Below is a small trained network, with its code and all its weights. Each question gives an input and a class and asks what happens when units are switched off, that is, made to give their printed mean instead of their output.

import numpy as np


def w(rows, s, z=0):
    codes = np.array(rows[::2]) - 128.0
    scale = np.full(codes.shape[1], s)
    scale[-1] = z or s
    return codes * scale


def f(y):
    return np.maximum(y, 0)


def log_softmax(a):
    a = a - a.max(-1, keepdims=True)
    return a - np.log(np.exp(a).sum(-1, keepdims=True))


def net(x, mask):
    res = np.array(x, float).reshape(1, 8) / 4 @ E
    y = f(res @ A[0][:, :-1].T + A[0][:, -1])
    res = res + np.where(mask, y, B[0][:, -1]) @ B[0][:, :-1]
    return log_softmax(res[-1] @ U[:, :-1].T + U[:, -1])


A, B = {}, {}
E = w([
[81,73,198,48,95,165,59,132,162,130,38,231],'x0',
[108,69,69,157,120,102,38,216,112,110,116,2],'x1',
[106,208,159,222,155,49,46,124,189,129,168,196],'x2',
[128,131,123,126,126,127,128,127,125,127,123,131],'x3',
[114,69,92,71,224,78,157,183,162,129,181,196],'x4',
[244,216,182,43,147,53,126,149,85,128,108,87],'x5',
[126,127,120,125,125,123,125,127,119,126,126,134],'x6',
[5,198,157,94,161,101,174,143,123,130,89,56],'x7',
],0.0094)
A[0] = w([
[141,176,173,133,144,165,239,53,125,143,140,214,55],'N1',
[177,147,79,219,149,93,218,114,97,124,177,87,58],'N2',
[124,74,109,61,201,80,162,172,152,133,228,168,32],'N3',
[137,183,185,200,28,190,96,71,67,130,106,86,31],'N4',
[97,191,129,189,137,84,80,135,149,118,156,174,8],'N5',
[2,187,165,120,173,109,186,126,108,132,87,86,36],'N6',
[140,54,87,47,110,224,237,128,48,121,108,86,27],'N7',
[107,162,73,152,128,126,195,129,105,135,195,101,97],'N8',
[248,62,123,181,102,152,100,106,114,126,159,177,28],'N9',
[23,88,47,209,118,222,150,93,174,129,148,154,32],'N10',
],0.0087,0.017)
B[0] = w([
[103,96,107,168,136,135,71,200,76,68,119,50,235],'N1',
[135,85,185,97,96,159,87,159,148,124,66,193,225],'N2',
[121,125,67,125,187,162,156,55,168,122,85,106,185],'N3',
[106,114,62,109,246,149,178,90,193,115,95,126,212],'N4',
[141,160,161,208,143,120,37,76,153,174,168,143,160],'N5',
[161,119,73,61,44,167,138,133,183,145,212,123,204],'N6',
[127,160,189,193,162,80,40,95,189,161,189,136,254],'N7',
[104,127,129,128,97,122,124,134,126,120,76,179,203],'N8',
[78,180,73,47,49,123,154,156,172,109,202,118,201],'N9',
[197,202,150,62,159,96,137,149,55,129,108,119,228],'N10',
],0.012,0.0086)
U = w([
[130,173,203,199,158,87,58,75,169,162,198,151,71],'0',
[125,145,81,60,33,143,153,138,165,134,210,132,76],'1',
[122,102,76,123,234,148,174,73,163,128,58,129,82],'2',
[254,212,194,60,171,55,161,147,38,133,95,116,123],'3',
[67,55,238,79,79,177,82,147,143,137,4,229,90],'4',
[101,53,73,195,138,109,51,236,57,100,117,36,103],'5',
[122,100,157,157,119,113,161,107,88,151,136,140,252],'6',
[134,112,154,157,122,111,169,109,95,147,135,145,245],'7',
],0.01,0.028)

Each question gives the input, the list of numbers given to net, and the class t.
The units are the neurons (one row each of A and B). Each row of codes is followed by its name. A weight is (code - 128) times the scale printed after its matrix; where a second scale follows, it is the last column's (A, B and U).
mask holds one flag per neuron, in row order. A switched-off neuron (its flag False) gives its mean, the last column of its row in B, instead of its output. The means were averaged over made-up inputs and are rounded, as every weight is.
A unit's drop is (log p(t) with every unit on - log p(t) with that unit switched off) / (log p(t) with every unit on - log p(t) with every unit switched off).
The circuit of an input: a set's keep is (log p(t) with only the set's units on - log p(t) with every unit switched off) / (log p(t) with every unit on - log p(t) with every unit switched off). Starting from all 10 units, units are removed one at a time, each time the one whose removal leaves the highest keep (on an exact tie, the one counted first), for as long as the keep stays at least 0.8.
units of the circuit, in order: the units of the circuit, biggest drop first
unit that matters most: the unit with the biggest drop
k most important neurons: the k neurons with the biggest drops, biggest first
drop of u: that unit's drop, to one decimal
input [0,5,4,5,0,-3,-1,6], class 1: unit that matters most	N6
input [-4,-2,6,8,-3,5,-1,2], class 7: 2 most important neurons	N7; N10
input [4,4,-5,-7,-2,-2,8,4], class 6: units of the circuit, in order	N1; N2
input [2,-7,1,6,7,-2,2,-7], class 1: 2 most important neurons	N9; N4
input [-7,7,-4,-2,0,8,3,8], class 1: 3 most important neurons	N6; N10; N1
input [-5,-4,-6,5,6,-3,-3,-1], class 0: 2 most important neurons	N7; N4
input [-5,-6,-7,3,4,-6,7,-7], class 0: 2 most important neurons	N7; N6
input [6,1,6,2,-1,6,-8,-3], class 6: units of the circuit, in order	N10; N7; N2
input [-7,-8,-3,-4,8,-4,5,-7], class 2: 2 most important neurons	N3; N6
input [-4,-6,4,-6,-1,3,4,-1], class 5: 2 most important neurons	N1; N10
input [6,6,1,2,-8,7,-3,2], class 2: 2 most important neurons	N4; N10
input [3,6,-4,1,5,6,-4,-7], class 1: 2 most important neurons	N9; N1
input [-8,2,-5,-8,6,1,0,7], class 4: units of the circuit, in order	N2; N8
input [-7,6,1,6,-8,-2,0,-6], class 2: units of the circuit, in order	N4
input [7,4,-6,8,3,-4,-8,6], class 6: units of the circuit, in order	N2; N7
input [-5,6,2,-7,0,-6,5,-7], class 1: 2 most important neurons	N9; N1
input [8,2,-6,-7,8,-6,-4,1], class 2: drop of N3	0.7
input [4,-6,-6,5,-4,-2,0,-8], class 1: drop of N9	1.5
input [6,2,-7,-4,2,7,4,7], class 0: drop of N7	0.8
input [-5,-5,-5,2,7,-2,7,3], class 2: units of the circuit, in order	N3
